Below are the code and all the weights of a small trained network. Each question names an input and a class and asks about switching units off, where a switched-off unit gives its printed mean instead of its output.

import numpy as np


def w(rows, s, z=0):
    codes = np.array(rows[::2]) - 128.0
    scale = np.full(codes.shape[1], s)
    scale[-1] = z or s
    return codes * scale


def f(y):
    return y / 2 * (1 + np.tanh(0.7978845608 * (y + 0.044715 * y**3)))


def log_softmax(a):
    a = a - a.max(-1, keepdims=True)
    return a - np.log(np.exp(a).sum(-1, keepdims=True))


def net(x, mask):
    res = np.array(x, float).reshape(1, 2) / 4 @ E
    y = f(res @ A[0][:, :-1].T + A[0][:, -1])
    res = res + np.where(mask, y, B[0][:, -1]) @ B[0][:, :-1]
    return log_softmax(res[-1] @ U[:, :-1].T + U[:, -1])


A, B = {}, {}
E = w([
[31,58,108,103,219],'x0',
[2,178,54,38,54],'x1',
],0.0094)
A[0] = w([
[94,140,6,124,86,94],'neuron 0',
[63,99,134,63,231,116],'neuron 1',
[164,164,114,146,96,83],'neuron 2',
[161,176,132,148,75,164],'neuron 3',
[145,116,155,100,87,91],'neuron 4',
[86,130,97,183,143,194],'neuron 5',
[124,134,111,117,166,254],'neuron 6',
[47,185,127,93,108,100],'neuron 7',
[62,161,118,63,55,169],'neuron 8',
[209,89,155,168,209,87],'neuron 9',
[198,203,131,113,48,100],'neuron 10',
[136,141,80,157,125,238],'neuron 11',
[62,79,111,143,197,122],'neuron 12',
[227,119,114,239,129,173],'neuron 13',
[147,121,133,132,227,130],'neuron 14',
],0.012,0.0093)
B[0] = w([
[74,105,150,158,218,192],'neuron 0',
[99,119,101,224,48,211],'neuron 1',
[101,160,91,188,125,149],'neuron 2',
[138,100,115,140,59,192],'neuron 3',
[119,116,91,172,169,128],'neuron 4',
[182,82,154,105,106,171],'neuron 5',
[241,112,185,27,42,209],'neuron 6',
[69,137,171,150,188,197],'neuron 7',
[137,128,249,101,136,240],'neuron 8',
[29,150,151,118,223,210],'neuron 9',
[84,66,94,233,62,205],'neuron 10',
[177,94,150,64,112,196],'neuron 11',
[129,100,94,201,57,195],'neuron 12',
[122,109,200,111,108,246],'neuron 13',
[92,123,193,152,99,175],'neuron 14',
],0.018,0.013)
U = w([
[40,88,206,116,181,148],'0',
[137,63,102,242,37,144],'1',
[248,83,155,23,83,254],'2',
[199,131,68,29,153,77],'3',
[188,136,120,154,195,81],'4',
[110,148,81,134,162,73],'5',
[140,167,105,78,174,90],'6',
],0.011,0.0071)

Each question gives the input, the list of numbers given to net, and the class t.
The units are the neurons (one row each of A and B). Each row of codes is followed by its name. A weight is (code - 128) times the scale printed after its matrix; where a second scale follows, it is the last column's (A, B and U).
mask holds one flag per neuron, in row order. A switched-off neuron (its flag False) gives its mean, the last column of its row in B, instead of its output. The means were averaged over made-up inputs and are rounded, as every weight is.
A unit's drop is (log p(t) with every unit on - log p(t) with that unit switched off) / (log p(t) with every unit on - log p(t) with every unit switched off).
The circuit of an input: a set's keep is (log p(t) with only the set's units on - log p(t) with every unit switched off) / (log p(t) with every unit on - log p(t) with every unit switched off). Starting from the 12 units with the biggest drops (on a tie, the unit counted first), units are removed one at a time, each time the one whose removal leaves the highest keep (on an exact tie, the one counted first), for as long as the keep stays at least 0.8.
circuit, biggest first: the units of the circuit, biggest drop first
top k neurons: the k neurons with the biggest drops, biggest first
drop when u is switched off: that unit's drop, to one decimal
input [-2,-6], class 0: circuit, biggest first : [neuron 9]
input [-8,-8], class 0: top 3 neurons : [neuron 9; neuron 13; neuron 1]
input [-3,2], class 2: top 3 neurons : [neuron 1; neuron 12; neuron 9]
input [7,-6], class 1: top 3 neurons : [neuron 12; neuron 1; neuron 8]
input [-3,-4], class 0: top 2 neurons : [neuron 9; neuron 6]
input [-5,-5], class 0: top 4 neurons : [neuron 9; neuron 1; neuron 13; neuron 12]
input [-7,8], class 0: top 2 neurons : [neuron 8; neuron 0]
input [5,3], class 1: top 2 neurons : [neuron 1; neuron 12]
input [-6,6], class 0: top 2 neurons : [neuron 8; neuron 1]
input [3,-1], class 2: top 2 neurons : [neuron 10; neuron 6]
input [8,6], class 1: top 3 neurons : [neuron 1; neuron 12; neuron 9]
input [4,1], class 1: top 2 neurons : [neuron 1; neuron 12]
input [-2,-7], class 0: drop when neuron 9 is switched off : 0.8
input [6,3], class 1: circuit, biggest first : [neuron 1]
input [-3,-8], class 0: drop when neuron 9 is switched off : 0.2
input [-2,-8], class 0: drop when neuron 9 is switched off : 0.5
